Below are the code and all the weights of a small trained network. Each question names an input and a class and asks about switching units off, where a switched-off unit gives its printed mean instead of its output.

import numpy as np


def w(rows, s, z=0):
    codes = np.array(rows[::2]) - 128.0
    scale = np.full(codes.shape[1], s)
    scale[-1] = z or s
    return codes * scale


def f(y):
    return np.maximum(y, 0)


def log_softmax(a):
    a = a - a.max(-1, keepdims=True)
    return a - np.log(np.exp(a).sum(-1, keepdims=True))


def net(x, mask):
    res = np.array(x, float).reshape(1, 7) / 4 @ E
    y = f(res @ A[0][:, :-1].T + A[0][:, -1])
    res = res + np.where(mask, y, B[0][:, -1]) @ B[0][:, :-1]
    return log_softmax(res[-1] @ U[:, :-1].T + U[:, -1])


A, B = {}, {}
E = w([
[150,143,125,115,150],'x0',
[126,134,127,109,143],'x1',
[137,112,147,139,123],'x2',
[204,244,221,2,11],'x3',
[147,141,127,101,160],'x4',
[98,131,109,141,102],'x5',
[182,16,41,50,92],'x6',
],0.0079)
A[0] = w([
[117,65,80,108,117,139],'N1',
[127,129,130,140,124,7],'N2',
[132,87,84,160,117,71],'N3',
[237,91,144,80,85,158],'N4',
[141,196,179,103,65,150],'N5',
[137,69,97,131,122,115],'N6',
[167,162,195,181,130,158],'N7',
[112,57,127,183,209,254],'N8',
[81,134,142,219,130,182],'N9',
[129,160,106,136,247,65],'N10',
[154,177,178,54,49,179],'N11',
[114,157,157,104,175,103],'N12',
],0.011,0.0043)
B[0] = w([
[215,61,79,84,147,186],'N1',
[178,193,155,217,92,128],'N2',
[224,67,147,120,226,165],'N3',
[187,127,32,77,70,211],'N4',
[146,140,223,67,77,209],'N5',
[152,46,116,121,121,173],'N6',
[75,168,235,127,218,177],'N7',
[38,63,58,233,228,245],'N8',
[101,253,167,140,210,201],'N9',
[33,106,160,195,193,170],'N10',
[174,167,142,35,33,237],'N11',
[44,170,160,163,100,148],'N12',
],0.0073,0.013)
U = w([
[82,207,173,192,218,102],'0',
[112,224,249,103,73,210],'1',
[164,1,95,76,192,2],'2',
[211,99,114,77,34,134],'3',
],0.0096,0.0019)

Each question gives the input, the list of numbers given to net, and the class t.
The units are the neurons (one row each of A and B). Each row of codes is followed by its name. A weight is (code - 128) times the scale printed after its matrix; where a second scale follows, it is the last column's (A, B and U).
mask holds one flag per neuron, in row order. A switched-off neuron (its flag False) gives its mean, the last column of its row in B, instead of its output. The means were averaged over made-up inputs and are rounded, as every weight is.
A unit's drop is (log p(t) with every unit on - log p(t) with that unit switched off) / (log p(t) with every unit on - log p(t) with every unit switched off).
The circuit of an input: a set's keep is (log p(t) with only the set's units on - log p(t) with every unit switched off) / (log p(t) with every unit on - log p(t) with every unit switched off). Starting from all 12 units, units are removed one at a time, each time the one whose removal leaves the highest keep (on an exact tie, the one counted first), for as long as the keep stays at least 0.8.
units of the circuit, in order: the units of the circuit, biggest drop first
k most important neurons: the k neurons with the biggest drops, biggest first
drop when u is switched off: that unit's drop, to one decimal
input [-3,0,2,1,-5,1,2], class 3: units of the circuit, in order	(N8 N9)
input [0,4,-6,7,6,-1,1], class 3: 2 most important neurons	(N4 N9)
input [-6,0,2,7,8,3,1], class 3: 2 most important neurons	(N4 N9)
input [1,-8,-2,-7,3,3,0], class 0: units of the circuit, in order	(N9)
input [7,3,4,1,1,-1,7], class 3: 2 most important neurons	(N8 N4)
input [3,-4,5,-8,3,-7,-1], class 0: 2 most important neurons	(N9 N10)
input [1,-3,-5,1,5,-5,3], class 3: drop when N8 is switched off	0.5
input [7,-2,-7,2,0,-4,4], class 3: drop when N4 is switched off	0.0
input [8,2,2,1,-2,-8,5], class 3: 2 most important neurons	(N8 N4)
input [1,8,3,1,8,-6,1], class 3: drop when N9 is switched off	0.5
